Moves between units:
sar ~ rel
sar ^ bik
sar % pog
sar & kel
sar $ mem
suf ~ rud
suf ^ lim
suf % rop
suf & dif
suf $ fop
buk ~ pas
buk ^ pog
buk % puv
buk & sar
buk $ nas
pas ~ keb
pas ^ veg
pas % nin
pas & rel
pas $ gak
puv ~ nin
puv ^ sak
puv % mam
puv & pog
puv $ rel
bik ~ puv
bik ^ tuv
bik % bam
bik & ran
bik $ sar
nas ~ gak
nas ^ buk
nas % rel
nas & mem
nas $ tuv
mem ~ daf
mem ^ sar
mem % buk
mem & guv
mem $ fut
kuz ~ zar
kuz ^ bek
kuz % zal
kuz & zam
kuz $ tev
zam ~ nat
zam ^ mef
zam % bek
zam & vik
zam $ rop
tad ~ zib
tad ^ dif
tad % suf
tad & giv
tad $ pep
lib ~ zav
lib ^ vab
lib % bak
lib & keb
lib $ pip
rel ~ des
rel ^ puv
rel % veg
rel & buk
rel $ daf
pep ~ vik
pep ^ tad
pep % fop
pep & bak
pep $ zav
nin ~ vab
nin ^ bal
nin % sot
nin & veg
nin $ des
diz ~ zam
diz ^ fop
diz % zib
diz & pep
diz $ siz
vik ~ kuz
vik ^ zib
vik % mef
vik & diz
vik $ lim
fop ~ mef
fop ^ suf
fop % boz
fop & tad
fop $ diz
bek ~ vif
bek ^ kar
bek % dad
bek & mef
bek $ kuz
rud ~ dad
rud ^ tev
rud % zad
rud & boz
rud $ mef
tuv ~ sak
tuv ^ nas
tuv % daf
tuv & fut
tuv $ bik
kel ~ buk
kel ^ ran
kel % bik
kel & fod
kel $ guv
kar ~ guv
kar ^ zad
kar % fod
kar & rud
kar $ bek
bam ~ mam
bam ^ daf
bam % gak
bam & tuv
bam $ pog
lur ~ suz
lur ^ keb
lur % lib
lur & vov
lur $ bal
sot ~ giv
sot ^ pip
sot % suz
sot & bal
sot $ dor
fut ~ bam
fut ^ mem
fut % nas
fut & vif
fut $ ran
tev ~ fod
tev ^ kuz
tev % nat
tev & rop
tev $ rud
pog ~ veg
pog ^ bam
pog % sak
pog & bik
pog $ buk
bak ~ diz
bak ^ giv
bak % tad
bak & vab
bak $ mel
zav ~ lim
zav ^ pep
zav % diz
zav & mel
zav $ lof
mef ~ zal
mef ^ rud
mef % kar
mef & zib
mef $ zam
pip ~ lof
pip ^ lib
pip % mel
pip & lur
pip $ sot
zar ~ bik
zar ^ vif
zar % fut
zar & nat
zar $ fod
giv ~ fop
giv ^ lof
giv % dif
giv & vad
giv $ bak
zal ~ fut
zal ^ dad
zal % guv
zal & bek
zal $ nat
dad ~ mem
dad ^ fod
dad % kel
dad & kar
dad $ zal
bal ~ vad
bal ^ lur
bal % pip
bal & mam
bal $ nin
vab ~ pep
vab ^ vad
vab % giv
vab & dor
vab $ lib
mam ~ sot
mam ^ vov
mam % lur
mam & sak
mam $ veg
guv ~ nas
guv ^ kel
guv % sar
guv & dad
guv $ vif
nat ~ ran
nat ^ zal
nat % vif
nat & kuz
nat $ zad
zib ~ bek
zib ^ boz
zib % rud
zib & fop
zib $ vik
rop ~ zad
rop ^ zam
rop % kuz
rop & lim
rop $ boz
vad ~ tad
vad ^ suz
vad % lof
vad & sot
vad $ vab
lim ~ tev
lim ^ vik
lim % zam
lim & siz
lim $ suf
daf ~ vov
daf ^ rel
daf % pas
daf & nas
daf $ bam
vov ~ pip
vov ^ des
vov % keb
vov & gak
vov $ mam
fod ~ sar
fod ^ zar
fod % ran
fod & zad
fod $ dad
suz ~ dif
suz ^ mel
suz % zav
suz & pip
suz $ vad
veg ~ dor
veg ^ mam
veg % bal
veg & puv
veg $ pas
sak ~ bal
sak ^ gak
sak % vov
sak & bam
sak $ puv
siz ~ rop
siz ^ diz
siz % vik
siz & zav
siz $ dif
lof ~ suf
lof ^ zav
lof % siz
lof & suz
lof $ giv
boz ~ kar
boz ^ rop
boz % tev
boz & suf
boz $ zib
des ~ lib
des ^ nin
des % dor
des & pas
des $ vov
zad ~ kel
zad ^ nat
zad % zar
zad & tev
zad $ kar
keb ~ mel
keb ^ dor
keb % vab
keb & des
keb $ lur
mel ~ siz
mel ^ bak
mel % pep
mel & lib
mel $ suz
vif ~ tuv
vif ^ guv
vif % mem
vif & zal
vif $ zar
gak ~ lur
gak ^ pas
gak % des
gak & daf
gak $ sak
dif ~ boz
dif ^ siz
dif % lim
dif & lof
dif $ tad
dor ~ bak
dor ^ sot
dor % vad
dor & nin
dor $ keb
ran ~ pog
ran ^ fut
ran % tuv
ran & zar
ran $ kel

The rows follow the links: the fewer symbols apart two units are, the more alike their rows tend to be.

Each row is also shifted at random along 2 hidden directions that mean nothing.

Each row, then its unit:
95 25 -4 -27 -15 -19 31 -74 -5 -39 -21 6 55 -9 -11 28 15 8 -61 22 -31 -4 -32 0 -28 -34 13 -3 -49 28 -2
unit: bam
-41 -16 39 -33 52 79 -25 23 29 27 16 -18 -12 11 26 -13 -17 -5 -10 -29 34 -25 7 0 2 14 1 18 71 -44 -20
unit: zav
96 27 -19 41 -19 -67 -6 29 -13 31 -30 30 -35 35 34 -1 -28 -29 58 35 -43 62 -22 20 -6 -34 8 -23 -10 20 60
unit: zal
-13 -7 1 43 -17 -60 41 21 -53 17 27 44 -80 -20 39 -21 -8 -35 35 121 4 68 -9 43 -8 -22 -24 -69 3 76 16
unit: tev
-11 -11 -15 14 -31 -23 90 -34 -58 -47 38 1 23 -72 -23 17 29 14 -41 71 16 -50 10 -47 -11 12 -15 -11 -56 98 -38
unit: veg
78 -26 12 -21 -5 -28 -25 21 14 34 10 25 -55 14 6 -43 -3 -20 36 32 29 63 7 74 29 -2 -22 -46 14 -28 27
unit: zam
-90 -42 20 -41 19 16 -80 2 60 9 9 -6 -29 17 -37 -43 13 16 17 -54 42 47 21 79 55 20 -25 -17 24 -111 -2
unit: vik
86 -5 34 -33 41 74 -17 47 26 53 3 -12 -8 14 36 -2 -14 -18 -3 -48 29 -44 3 -24 -6 17 12 36 68 -25 -8
unit: bak
-48 15 -14 -20 -22 -16 22 -76 -4 -65 -8 -6 59 -23 -44 25 24 26 -55 3 -16 -14 -10 -8 -6 -14 11 7 -58 9 -22
unit: daf
-94 46 -24 40 -12 -36 1 -38 -21 -32 -34 11 27 31 8 35 -26 -4 0 16 -59 32 -37 -12 -36 -36 26 1 -27 18 19
unit: ran
27 -30 26 -25 12 -10 7 10 -1 28 33 30 -67 -5 31 -29 -4 -23 11 71 41 51 -4 65 3 -10 -35 -64 30 11 0
unit: zib
-114 -33 -18 17 -15 -45 -64 25 35 9 1 3 -39 21 -47 -42 0 8 57 -37 12 67 29 61 51 20 -20 -14 -8 -86 22
unit: rud
-74 -25 41 -38 38 40 13 -7 0 20 41 12 -53 -8 38 -21 -3 -18 -17 50 52 16 -12 41 -7 -7 -18 -38 70 2 -28
unit: diz
111 -13 -3 -2 -13 23 4 37 2 20 5 -18 23 -23 -29 -12 20 18 2 -63 18 -76 40 -60 21 47 -9 47 -17 2 -8
unit: lur
-154 -18 23 2 47 72 0 26 1 15 30 -19 -12 -12 19 2 -12 2 -8 -18 33 -44 11 -34 -4 25 -1 19 64 -10 -35
unit: giv
0 4 -21 46 -26 -67 -13 26 -16 14 -21 18 -41 18 13 -15 -24 -19 61 28 -27 60 -2 30 11 -9 -1 -24 -12 9 42
unit: zad
17 -1 -14 -13 -26 -20 45 -55 -21 -57 10 -2 49 -39 -41 14 33 21 -48 24 1 -36 -3 -19 -7 -3 -9 1 -64 38 -31
unit: sak
183 -7 1 -2 -5 29 21 51 -4 37 5 -20 11 -23 2 -1 14 -1 5 -33 14 -78 32 -56 11 35 1 43 1 26 0
unit: keb

The symbols that take the first to the second take the third to the fourth, perhaps in another order. What is the fourth?
Answer with the unit's name.
A 23 -29 37 -63 42 49 -45 10 44 36 18 -3 -32 15 14 -27 -1 -6 -7 -17 36 17 1 59 12 4 -10 -15 64 -67 -7
B -37 -32 31 -16 20 0 33 4 -20 12 49 27 -76 -19 42 -28 1 -24 -2 101 48 46 -15 58 -11 -16 -33 -81 35 42 -13
C -104 -31 34 -44 48 70 -74 13 66 18 8 -36 -1 20 -9 -25 -2 14 -9 -86 40 -3 19 26 29 28 -6 29 65 -110 -22
D fop

A -67 -18 36 -40 52 62 3 3 5 22 38 3 -40 -5 45 -12 -2 -12 -13 36 49 -3 -10 22 -13 2 -10 -22 73 -6 -28
B -81 -26 -1 6 -9 -34 -16 8 -2 6 30 15 -63 -7 -8 -42 3 -2 30 39 29 61 10 63 26 3 -31 -43 9 -26 8
C 93 -2 -22 11 -19 -55 -61 38 36 32 -29 11 -32 40 -15 -31 -9 -16 68 -38 -10 65 11 58 36 0 -3 -8 -6 -67 51
D kel

A -22 -16 -11 10 -24 -4 63 -9 -30 -31 27 -7 24 -60 -38 10 31 19 -26 27 23 -60 24 -55 3 30 -18 8 -49 67 -32
B -61 -1 35 17 35 59 70 34 -50 22 50 7 -31 -35 71 9 -20 -25 -11 66 25 -53 -9 -61 -42 9 0 -6 64 88 -32
C -5 -6 23 -2 32 70 12 48 -4 32 15 -17 -9 -5 34 3 -12 0 -3 -17 23 -59 8 -51 -11 27 6 33 54 9 -16
D lim

A 0 -31 9 -16 5 -19 -21 19 14 20 15 21 -62 4 7 -43 -3 -11 30 34 30 57 11 73 29 -5 -24 -49 21 -26 5
B -52 -29 5 6 -6 -36 -10 16 -4 13 23 24 -64 -11 3 -41 6 -13 32 48 24 60 7 61 25 -1 -33 -52 11 -6 6
C 9 -19 -12 16 -25 3 57 17 -32 -19 27 -6 17 -56 -29 8 25 20 -15 11 23 -73 34 -63 6 31 -20 15 -28 54 -33
D bal

A 18 -8 19 4 33 69 44 48 -24 38 26 -7 -25 -21 57 5 -17 -17 -4 22 22 -65 2 -57 -21 16 1 14 63 50 -23
B 93 -9 -1 10 -19 -55 -11 32 -7 32 2 33 -61 10 21 -25 -5 -27 50 47 0 74 2 58 17 -11 -17 -47 1 5 38
C -35 38 -29 56 -20 -51 -9 4 -21 -4 -38 15 -4 35 19 16 -27 -17 35 16 -60 50 -29 -3 -19 -28 19 -2 -13 12 40
D mam

A 42 22 -34 22 -22 -45 -102 20 59 15 -73 -16 26 75 -33 -9 -27 9 64 -119 -64 57 5 32 36 0 26 43 -22 -112 72
B -84 -11 -17 8 -32 -13 41 -32 -29 -57 24 -16 43 -51 -66 9 36 39 -41 6 16 -50 28 -41 13 25 -11 19 -64 26 -41
C 123 -4 13 -14 21 63 12 59 -1 55 1 -13 1 -6 36 1 -5 -11 3 -38 20 -70 15 -52 -5 20 6 35 43 18 -7
D mef

A 67 -28 42 -47 38 27 -1 7 15 32 29 20 -58 0 45 -24 -3 -22 -5 45 39 33 -7 65 2 -10 -19 -51 52 -6 -7
B 107 -24 39 -48 23 15 2 11 10 41 29 26 -65 5 51 -32 -1 -28 0 57 40 40 -12 70 1 -18 -23 -60 49 5 3
C 82 -6 21 -8 34 72 16 57 -6 48 13 -9 -2 -6 39 1 -9 -17 5 -25 21 -70 12 -55 -6 31 11 32 51 16 -8
D suz

A -48 43 -26 20 -4 -25 -39 -40 15 -31 -53 -4 49 44 -12 34 -15 2 -2 -44 -64 29 -28 0 -17 -29 34 24 -26 -40 30
B 87 15 -4 -28 -23 -13 23 -65 4 -45 -14 -2 59 -17 -31 26 26 14 -50 1 -16 -22 -15 -6 -12 -14 6 10 -55 14 -7
C -4 -31 -2 0 -13 -36 -36 21 25 24 6 8 -47 11 -16 -40 0 -7 48 6 18 65 13 69 36 2 -27 -32 0 -44 22
D fod

A -30 19 -30 51 -23 -57 -32 19 -3 10 -31 9 -19 31 -5 -2 -30 -13 60 -12 -45 64 -1 11 13 -11 6 -3 -17 -19 43
B -28 28 -23 -23 -13 -10 -65 -67 52 -54 -54 -26 94 41 -61 23 7 40 -37 -103 -50 10 -13 16 10 -12 26 49 -46 -101 5
C -21 -2 -17 7 -29 -17 80 -45 -43 -55 28 3 30 -63 -35 14 31 16 -45 62 15 -48 4 -38 -14 7 -20 -7 -59 86 -42
D vab

A -17 -26 0 3 -10 -42 -33 20 20 17 8 12 -62 12 -14 -43 4 -4 40 14 21 66 16 65 36 2 -31 -37 5 -39 18
B 139 49 -16 9 -14 -29 -35 -15 18 12 -62 8 30 64 25 27 -21 -15 18 -37 -74 43 -38 14 -21 -36 40 19 -20 -29 57
C 18 33 -30 57 -21 -63 -2 18 -20 12 -23 27 -21 30 26 7 -33 -27 55 34 -47 59 -23 11 -17 -27 20 -19 -14 33 48
D pog

A -2 -11 34 -22 45 73 -6 40 14 43 19 -19 -16 5 41 -6 -14 -8 -9 -26 31 -39 1 -19 -6 17 0 18 76 -16 -15
B 11 -15 48 -41 50 73 9 21 8 30 25 -6 -32 2 56 -7 -9 -22 -13 19 33 -18 -14 4 -14 3 0 -15 78 4 -17
C 40 21 -13 -33 -16 -4 -55 -65 40 -43 -48 -21 85 31 -53 23 14 32 -42 -78 -43 10 -13 17 1 -18 30 40 -46 -74 7
D daf

A -91 33 -30 38 -13 -40 -38 -22 13 -26 -49 -6 35 46 -11 25 -22 5 18 -36 -65 42 -22 2 -12 -25 29 21 -27 -37 33
B -61 43 -20 9 -7 -16 -21 -52 12 -42 -46 -4 58 30 -18 39 -11 7 -19 -26 -62 21 -31 3 -17 -35 32 20 -30 -24 16
C -11 46 -22 5 -6 -26 -33 -46 16 -25 -53 -7 51 44 -15 28 -17 3 -14 -37 -62 30 -34 8 -17 -31 39 24 -27 -27 24
D nas

A 0 -26 42 -52 40 47 -21 6 35 29 24 0 -41 5 28 -22 -3 -9 -13 10 39 19 -3 49 2 -4 -17 -29 62 -35 -6
B -82 -16 -16 39 -19 -56 -25 23 0 11 0 18 -44 9 -17 -31 -7 -4 58 14 4 75 12 42 30 -2 -20 -35 -9 -20 21
C 65 1 -9 -41 -24 -9 4 -58 8 -46 -11 -17 62 -17 -55 18 30 26 -49 -23 -11 -25 1 -6 10 1 2 15 -60 -12 -9
D dor

A 107 -6 -6 -9 -31 -6 66 -20 -39 -20 26 4 24 -49 -15 3 30 15 -36 41 14 -55 13 -39 -5 15 -9 -2 -48 78 -19
B -34 -10 16 10 28 62 8 50 -5 27 19 -23 -3 -12 26 3 -9 -2 -1 -27 26 -71 17 -62 -2 38 3 34 47 10 -24
C 97 -2 -10 -25 -22 -8 27 -41 -7 -33 -3 -4 54 -26 -45 10 33 21 -48 -7 1 -34 7 -10 2 4 -3 11 -59 13 -18
D pip

A -43 -19 -8 31 -14 -53 -1 25 -12 10 11 25 -57 0 3 -34 -7 -16 53 41 7 73 8 51 18 -11 -24 -49 -2 0 21
B 44 -28 9 -12 -2 -37 -17 18 13 29 16 22 -60 8 2 -36 2 -20 38 38 25 59 11 69 21 -10 -20 -51 13 -13 19
C 21 -12 -5 13 -1 41 7 50 -4 19 16 -25 17 -23 -8 -8 8 13 9 -52 21 -73 36 -68 16 46 0 50 11 0 -12
D lur

A -136 22 -28 77 -23 -61 1 9 -32 -16 -19 16 -26 16 11 14 -27 -17 51 30 -50 56 -11 -2 -12 -20 9 -25 -19 26 31
B 23 42 -27 28 -10 -35 -48 -5 26 -1 -65 -4 29 63 -5 15 -30 -4 33 -58 -70 45 -22 11 -5 -25 37 25 -23 -49 48
C 28 38 -16 -16 -9 -8 -45 -50 43 -34 -55 -16 75 50 -28 25 -4 18 -23 -72 -63 24 -26 15 -3 -32 37 34 -37 -64 28
D pog

